Dat: [ 86 125 182 100 184  71 107]
Zosod: [132 122 124 154 112 162 136]
zeza: [ 86 138 113 150 199 112 166]
Vedal: [108 124 123 176 150 147 161]
foz: [133 134  93 152 127 150 155]
[127 150]
foz
[112 162]
Zosod
[132 122 124 154 112 162]
Zosod

rogo: [119 134 124 132 121 132 143]
pigil: [124 123 132 148 115 142 134]
vakop: [122 139 126 116 123 115 147]
Sol: [120 129 152 129 118 113 129]
gar: [149 121 132 125 133 125 116]
tiv: [190 158 105 100 169 132  97]
Zosod: [101 128 122 116 126 136 125]
zeza: [132 124 140 118 125 129 118]
foz: [116 123 112 145 126 135 133]
[116 123 112 145 126]
foz
[142 134]
pigil
[139 126 116 123 115 147]
vakop

poso: [126 111 112 128  74  84 130 134]
tiv: [126 111 112 128  74 126  99 103]
Sol: [156 116 124 173  74  85 131 134]
gar: [111 162 111  81 136 169 104 105]
foz: [128  74  84 131 134 131 148 133]
Dat: [120 115 124 118  94  81 106 127]
zeza: [158 156 117 124 173 143 136  98]
[126 111 112 128  74 126  99 103]
tiv
[118  94  81 106 127]
Dat
[156 117 124 173]
zeza
[162 111  81 136 169 104 105]
gar
[128  74  84 130 134]
poso

Sol: [ 63 105 122  63 104 127 163 128 100 150 151 107 164 117 129  99 127 113
 110 105 136 115 142 106 109 137]
zeza: [135 108 114 103 100 159 120 125  89 131 145 112 157 102 103 105 110 104
 125 124 122 115 136  82 152 148]
tiv: [136 120 122  63 104 127 163 128 100 150 151 107 164 117 129  99 127 113
 110 105 136 115 109 142 106 109]
[ 63 105 122  63 104 127 163 128 100 150 151 107 164 117 129  99 127 113
 110 105 136 115 142 106 109 137]
Sol
[136 120 122  63 104 127 163 128 100 150 151 107 164 117 129  99 127 113
 110 105 136 115 109 142 106 109]
tiv
[159 120 125]
zeza
[124 122 115 136]
zeza
[105 110 104 125]
zeza

rogo: [136 144 121 123 101]
poso: [144 121 123 102 136]
zeza: [181 135 152 129 109]
[152 129]
zeza
[136 144]
rogo
[144 121 123 101]
rogo
[135 152 129 109]
zeza
[102 136]
poso

Sol: [140 120 110 109 113  84  64 129 127 118 134 138 118 119 116 131 114  78
 122 141 159 144 135 122]
Vedal: [147 110  96 120 116 122 120 107 115 133 139 136 125 152  89 119 164 102
 117  90 133 107 130 132]
rogo: [119 127 120 143 118  95 153 135 142 133 115 115 136 160 132 112 103 155
 139 107 104 125 120 124]
gar: [165 118 129  83  99 124  61 141 132 116 124 127 117 107 142 124  78 111
 136  93 174 135 120 135]
Zosod: [148 118 171 141 136  80 169 144 125 103 126 109 135 153 134 140 109 151
 115 136 128 115 129 128]
tiv: [105 114 128 121 119 111 142 120 131 109 115 134 126 153 140 151 103 109
 135  83  97 124 125 137]
pigil: [152 136 123 127 127 149 100 113 114 142 126 103 126 148 148 115 127 144
 117  97 153 130 121 130]
vakop: [105 114 143 121 119 111 142 120 131 133 131 118 124 131 125 144  78 118
 129  83  97 124 125 137]
[129 127 118 134 138 118 119 116]
Sol
[119 127 120 143 118  95 153 135 142 133 115 115]
rogo
[124  61 141 132 116]
gar
[103 109 135  83  97 124]
tiv
[114 128 121 119 111 142 120 131 109]
tiv
[115 136 160 132 112 103 155 139 107 104 125]
rogo
[103 126 109 135 153 134 140 109 151 115]
Zosod

Sol: [150 147 153 104 144 126 117 134 128 131  74 130 103 113 161 171 146 144
 119  97 151 126 144  97 128 120 107 167 108 119 137 153 132 138 105]
Vedal: [152 153 144  99 162 141 139 149 131 176 147 116 152 112 118 155 113 139
 154 159 143 145 143 176 112 130 143 134 114 145  60  85 124 124 148]
rogo: [152 144 153 137 125 144 122 116 100  77  86 119 133 169 136 128 118  92
 142 138 137 118 121  75 119 129 140 154  81 127 112 130 127 131 139]
Dat: [149 160 121 137 143 156 131 146 119 176 152 147 116 105 139 129 130 112
 100 156 120 126 121 142  76 142 117 145 139 168  95 129 128 128 142]
[176 147 116 152]
Vedal
[153 144]
Vedal
[144 119  97 151 126 144  97 128 120 107]
Sol
[147 153 104 144 126 117]
Sol
[121 137 143 156 131]
Dat
[113 139 154 159 143]
Vedal

zeza: [119 130 133 137 166 123 130 103 146 149]
foz: [124 157 136 133 190 148 128 135 117 119]
Sol: [124 156 137 133 172 137 141 135 124 138]
pigil: [ 92 156 137 133 189 150 128 135 117 119]
poso: [ 89 114 122 122 172 122 125 110 123 137]
vakop: [125 156 136 133 189 151 129 135 113 122]
Zosod: [ 98 116 125 122 169 122 125 136 121 136]
Dat: [124 156 137 133 189 150 128 135 117 119]
Vedal: [137 133 140 131 172 137 141 105 135 142]
tiv: [ 89 114 122 122 172 122 125 136 123 137]
rogo: [122 157 134 132 190 135 125 134 141 113]
[137 133 140 131 172 137 141 105 135 142]
Vedal
[156 137 133 172 137 141]
Sol
[125 156 136 133 189 151 129 135 113 122]
vakop
[124 157 136 133 190 148 128 135 117 119]
foz
[134 132 190 135 125 134]
rogo
[157 136 133 190 148 128 135 117 119]
foz
[130 103 146 149]
zeza

Zosod: [124  87 130 135 140]
pigil: [ 87 135 124 130 139]
Dat: [ 87 135 124 127 140]
[ 87 130 135 140]
Zosod
[ 87 135 124 130]
pigil
[ 87 135 124 130 139]
pigil
[124  87]
Zosod
[ 87 130]
Zosod

